Below are the code and all the weights of a small trained network. Each question names an input and a class and asks about switching units off, where a switched-off unit gives its printed mean instead of its output.

import numpy as np


def w(rows, s, z=0):
    codes = np.array(rows[::2]) - 128.0
    scale = np.full(codes.shape[1], s)
    scale[-1] = z or s
    return codes * scale


def norm(h):
    return h / np.sqrt((h * h).mean(-1, keepdims=True) + 1e-5)


def f(y):
    return np.maximum(y, 0)


def log_softmax(a):
    a = a - a.max(-1, keepdims=True)
    return a - np.log(np.exp(a).sum(-1, keepdims=True))


def net(x, mask):
    res = np.array(x, float).reshape(1, 3) / 4 @ E
    u = 0
    for l in range(3):
        y = f(norm(res) @ A[l][:, :-1].T + A[l][:, -1])
        res = res + np.where(mask[u : u + 10], y, B[l][:, -1]) @ B[l][:, :-1]
        u += 10
    return log_softmax(norm(res)[-1] @ U[:, :-1].T + U[:, -1])


A, B = {}, {}
E = w([
[214,197,137,125,67,30],'x0',
[208,162,103,130,186,254],'x1',
[172,75,235,138,91,127],'x2',
],0.00056)
A[0] = w([
[139,207,117,169,143,66,178],'L0N0',
[110,134,77,155,182,181,203],'L0N1',
[81,159,79,137,203,189,6],'L0N2',
[167,92,176,126,86,141,22],'L0N3',
[47,95,131,133,140,74,105],'L0N4',
[156,55,216,146,139,215,3],'L0N5',
[103,5,163,171,173,169,82],'L0N6',
[163,204,78,122,171,135,22],'L0N7',
[152,150,141,219,174,183,140],'L0N8',
[139,196,91,118,181,177,147],'L0N9',
],0.0021,0.0017)
B[0] = w([
[134,146,138,76,52,148,232],'L0N0',
[80,154,147,94,148,107,254],'L0N1',
[74,91,4,218,234,102,177],'L0N2',
[97,139,92,108,150,214,142],'L0N3',
[93,83,111,91,114,175,199],'L0N4',
[109,243,206,171,138,187,169],'L0N5',
[253,114,116,105,119,121,197],'L0N6',
[215,125,125,197,120,156,162],'L0N7',
[110,153,92,100,100,122,199],'L0N8',
[137,66,102,162,125,122,224],'L0N9',
],0.0028,0.0016)
A[1] = w([
[118,54,166,132,111,131,83],'L1N0',
[95,140,79,140,105,60,173],'L1N1',
[113,77,133,100,178,129,45],'L1N2',
[112,123,44,165,240,127,5],'L1N3',
[116,143,184,143,112,99,123],'L1N4',
[117,203,182,154,135,102,131],'L1N5',
[91,56,160,152,119,111,51],'L1N6',
[51,76,84,147,162,110,68],'L1N7',
[193,118,194,189,122,72,138],'L1N8',
[108,93,47,203,254,127,7],'L1N9',
],0.0033,0.0022)
B[1] = w([
[138,79,129,139,135,103,165],'L1N0',
[122,118,130,144,172,168,247],'L1N1',
[94,102,137,147,143,118,150],'L1N2',
[12,149,71,180,184,156,234],'L1N3',
[145,144,162,118,149,145,171],'L1N4',
[131,108,182,150,134,167,171],'L1N5',
[150,60,129,147,145,142,155],'L1N6',
[178,171,136,127,109,114,216],'L1N7',
[70,151,82,109,141,137,202],'L1N8',
[3,140,77,191,178,188,251],'L1N9',
],0.0045,0.0018)
A[2] = w([
[157,6,129,173,126,65,90],'L2N0',
[103,123,55,92,140,124,54],'L2N1',
[148,176,189,59,97,87,4],'L2N2',
[252,118,29,184,98,71,44],'L2N3',
[132,149,167,201,192,133,165],'L2N4',
[106,129,73,69,140,102,44],'L2N5',
[170,149,217,192,205,153,34],'L2N6',
[138,127,94,132,73,75,167],'L2N7',
[158,148,110,98,142,142,196],'L2N8',
[93,125,169,133,133,147,134],'L2N9',
],0.0034,0.0024)
B[2] = w([
[160,10,190,65,223,58,214],'L2N0',
[111,115,133,75,52,181,172],'L2N1',
[158,194,225,46,7,68,175],'L2N2',
[176,163,25,254,26,16,170],'L2N3',
[102,168,138,190,163,127,249],'L2N4',
[115,65,89,101,54,199,142],'L2N5',
[240,152,225,186,175,239,173],'L2N6',
[160,125,138,153,177,167,167],'L2N7',
[101,79,140,153,134,67,245],'L2N8',
[194,141,98,155,131,103,222],'L2N9',
],0.0035,0.0015)
U = w([
[23,231,23,233,253,240,254],'0',
[246,234,13,245,40,21,177],'1',
[237,237,236,225,236,244,250],'2',
[182,239,45,14,206,86,2],'3',
[33,90,22,3,9,242,73],'4',
[230,13,227,27,217,46,242],'5',
[235,232,252,13,16,21,240],'6',
[161,202,52,25,196,83,2],'7',
],0.0047,0.004)

Each question gives the input, the list of numbers given to net, and the class t.
The units are the neurons (one row each of A and B). Each row of codes is followed by its name. A weight is (code - 128) times the scale printed after its matrix; where a second scale follows, it is the last column's (A, B and U).
mask holds one flag per neuron, layer by layer. A switched-off neuron (its flag False) gives its mean, the last column of its row in B, instead of its output. The means were averaged over made-up inputs and are rounded, as every weight is.
A unit's drop is (log p(t) with every unit on - log p(t) with that unit switched off) / (log p(t) with every unit on - log p(t) with every unit switched off).
The circuit of an input: a set's keep is (log p(t) with only the set's units on - log p(t) with every unit switched off) / (log p(t) with every unit on - log p(t) with every unit switched off). Starting from the 12 units with the biggest drops (on a tie, the unit counted first), units are removed one at a time, each time the one whose removal leaves the highest keep (on an exact tie, the one counted first), for as long as the keep stays at least 0.8.
circuit, biggest first: the units of the circuit, biggest drop first
top k neurons: the k neurons with the biggest drops, biggest first
k most important neurons of layer l: the k neurons of layer l with the biggest drops, biggest first
input [-2,5,6], class 2: circuit, biggest first : L0N5; L1N9
input [8,-1,1], class 6: top 3 neurons : L1N9; L1N3; L0N0
input [8,5,1], class 1: circuit, biggest first : L1N9; L2N3
input [5,-3,-3], class 6: most important neuron of layer 0 : L0N0
input [-4,-6,-4], class 4: circuit, biggest first : L0N4; L1N9; L2N1
input [-2,-5,-2], class 5: circuit, biggest first : L1N9; L1N3
input [3,-8,0], class 5: top 3 neurons : L1N9; L1N3; L0N4
input [-6,-4,7], class 5: 3 most important neurons of layer 1 : L1N9; L1N0; L1N3
input [4,-3,-8], class 4: top 2 neurons : L0N0; L1N9
input [1,-3,-8], class 4: top 3 neurons : L0N0; L1N9; L1N3
input [8,-3,6], class 6: top 3 neurons : L1N9; L1N3; L1N8
input [8,-1,5], class 6: top 3 neurons : L1N9; L1N3; L1N8
input [0,-6,-3], class 4: top 2 neurons : L0N4; L0N9
input [3,-7,6], class 5: 2 most important neurons of layer 1 : L1N9; L1N3
input [8,-4,-6], class 6: top 4 neurons : L1N9; L0N0; L1N3; L0N2
input [3,-2,-4], class 4: top 4 neurons : L0N0; L1N7; L0N5; L1N9
input [4,4,0], class 1: top 2 neurons : L1N9; L1N3
input [-4,0,7], class 2: top neuron : L0N5
input [3,-4,4], class 5: 4 most important neurons of layer 1 : L1N9; L1N3; L1N7; L1N0
input [-2,-4,-4], class 4: top 3 neurons : L0N4; L1N9; L1N3
input [4,-6,-4], class 4: 2 most important neurons of layer 1 : L1N7; L1N1
input [6,1,8], class 6: 4 most important neurons of layer 1 : L1N9; L1N3; L1N1; L1N8
input [7,-7,7], class 6: most important neuron of layer 0 : L0N9
